Below is a small trained network, with its code and all its weights. Each question gives an input and a target symbol and asks what happens when units are switched off, that is, made to give their printed mean instead of their output.

import numpy as np


def w(rows, s, z=0):
    codes = np.array(rows[::2]) - 128.0
    scale = np.full(codes.shape[1], s)
    scale[-1] = z or s
    return codes * scale


def norm(h):
    return h / np.sqrt((h * h).mean(-1, keepdims=True) + 1e-5)


def f(y):
    return np.maximum(y, 0)


def softmax(a):
    e = np.exp(a - a.max(-1, keepdims=True))
    return e / e.sum(-1, keepdims=True)


def log_softmax(a):
    a = a - a.max(-1, keepdims=True)
    return a - np.log(np.exp(a).sum(-1, keepdims=True))


def net(x, mask):
    ids = ['αβδεζηθλμξπστφψω'.index(c) for c in x.split()]
    T = len(ids)
    res = E[ids] + P[:T]
    r = norm(res)
    for j in range(2):
        rows = slice(3 * j, 3 * j + 3)
        q, k, v = (r @ M[0][rows].T for M in (Q, K, V))
        z = softmax(np.where(np.tri(T) > 0, q @ k.T / 3**0.5, -1e9)) @ v
        o = O[0][rows]
        res = res + np.where(mask[j], z, o[:, -1]) @ o[:, :-1]
    y = f(norm(res) @ A[0][:, :-1].T + A[0][:, -1])
    res = res + np.where(mask[2:6], y, B[0][:, -1]) @ B[0][:, :-1]
    return log_softmax(norm(res)[-1] @ U[:, :-1].T + U[:, -1])


Q, K, V, O, A, B = {}, {}, {}, {}, {}, {}
E = w([
[151,57,104,126],'α',
[167,59,68,100],'β',
[138,32,103,140],'δ',
[165,58,99,114],'ε',
[150,74,95,154],'ζ',
[96,88,171,223],'η',
[105,100,26,128],'θ',
[126,93,168,221],'λ',
[123,90,29,139],'μ',
[168,103,19,139],'ξ',
[100,193,57,29],'π',
[157,118,168,233],'σ',
[217,180,85,104],'τ',
[7,120,86,119],'φ',
[132,167,7,153],'ψ',
[67,183,208,1],'ω',
],0.0066)
P = w([
[207,3,111,94],'0',
[189,20,125,114],'1',
[175,54,130,127],'2',
[157,79,118,142],'3',
[147,95,116,163],'4',
[138,114,115,184],'5',
[122,146,109,200],'6',
[117,178,111,199],'7',
[71,158,63,239],'8',
],0.0057)
Q[0] = w([
[127,144,111,138],'h1',
[144,157,160,99],'h1',
[116,153,164,81],'h1',
[164,143,177,131],'h2',
[106,140,253,66],'h2',
[116,84,123,182],'h2',
],0.013)
K[0] = w([
[127,134,150,111],'h1',
[177,62,112,111],'h1',
[138,40,91,105],'h1',
[97,55,104,97],'h2',
[185,12,106,69],'h2',
[125,200,57,134],'h2',
],0.011)
V[0] = w([
[174,118,43,107],'h1',
[195,83,144,36],'h1',
[51,147,99,171],'h1',
[2,87,72,58],'h2',
[119,187,246,84],'h2',
[219,247,48,100],'h2',
],0.0084)
O[0] = w([
[147,185,134,146,187],'h1',
[79,173,144,146,167],'h1',
[165,104,103,94,101],'h1',
[117,127,50,1,119],'h2',
[76,72,225,109,2],'h2',
[166,214,176,139,117],'h2',
],0.011,0.0088)
A[0] = w([
[81,154,80,61,246],'n1',
[144,199,175,144,253],'n2',
[58,187,158,108,96],'n3',
[1,156,165,105,164],'n4',
],0.0075,0.0057)
B[0] = w([
[64,134,249,59,239],'n1',
[55,61,223,56,254],'n2',
[97,48,84,173,135],'n3',
[2,79,131,158,144],'n4',
],0.0072,0.0062)
U = w([
[102,136,97,145,39],'α',
[127,132,128,119,61],'β',
[113,119,110,133,29],'δ',
[76,152,102,155,151],'ε',
[94,163,70,190,210],'ζ',
[147,22,107,141,205],'η',
[157,163,62,94,95],'θ',
[144,73,120,163,113],'λ',
[150,152,78,124,39],'μ',
[150,178,104,150,3],'ξ',
[157,139,213,36,167],'π',
[174,59,173,174,146],'σ',
[148,167,254,181,155],'τ',
[163,60,102,19,204],'φ',
[222,191,124,113,47],'ψ',
[55,41,214,101,152],'ω',
],0.0094,0.004)

Each question gives the input, a string of symbols that net reads in full, and the target symbol t.
The units are the heads (3 rows each of Q, K, V and O) and the neurons (one row each of A and B). Each row of codes is followed by its name. A weight is (code - 128) times the scale printed after its matrix; where a second scale follows, it is the last column's (O, A, B and U).
mask holds one flag per unit, heads first, then neurons. A switched-off unit (its flag False) gives its mean, the last column of its rows in O or B, instead of its output. The means were averaged over made-up inputs and are rounded, as every weight is.
A unit's drop is (log p(t) with every unit on - log p(t) with that unit switched off) / (log p(t) with every unit on - log p(t) with every unit switched off).
The circuit of an input: a set's keep is (log p(t) with only the set's units on - log p(t) with every unit switched off) / (log p(t) with every unit on - log p(t) with every unit switched off). Starting from all 6 units, units are removed one at a time, each time the one whose removal leaves the highest keep (on an exact tie, the one counted first), for as long as the keep stays at least 0.8.
circuit, biggest first: the units of the circuit, biggest drop first
which heads matter: for each layer, one digit per head in row order, 1 if its drop is at least 0.15 and else 0, layers parted by /
drop of u: that unit's drop, to one decimal
input α ε σ α π θ τ β, target τ: which heads matter => 01
input ζ φ ε φ α, target φ: which heads matter => 01
input ψ ζ ε δ ω τ ω μ, target ω: circuit, biggest first => [h2]
input τ π ε λ π ζ, target π: which heads matter => 01
input ε ε η ζ ζ η ε τ η, target τ: which heads matter => 01
input η τ ω, target ω: which heads matter => 00
input π μ β θ τ ζ, target τ: which heads matter => 01
input ζ ζ δ, target ζ: which heads matter => 11
input α β φ ζ ω, target ω: which heads matter => 10
input δ τ η δ τ θ, target τ: which heads matter => 01
input ω ψ μ θ η λ θ φ φ, target φ: which heads matter => 11
input ζ ζ θ η ζ α φ φ δ, target φ: drop of h1 => 0.1
input ε ζ π ζ ψ ζ ω θ, target ω: drop of h2 => 1.1
input ω ζ φ ω τ, target ω: drop of h1 => 0.1
input ζ η η α η, target η: circuit, biggest first => [h1]
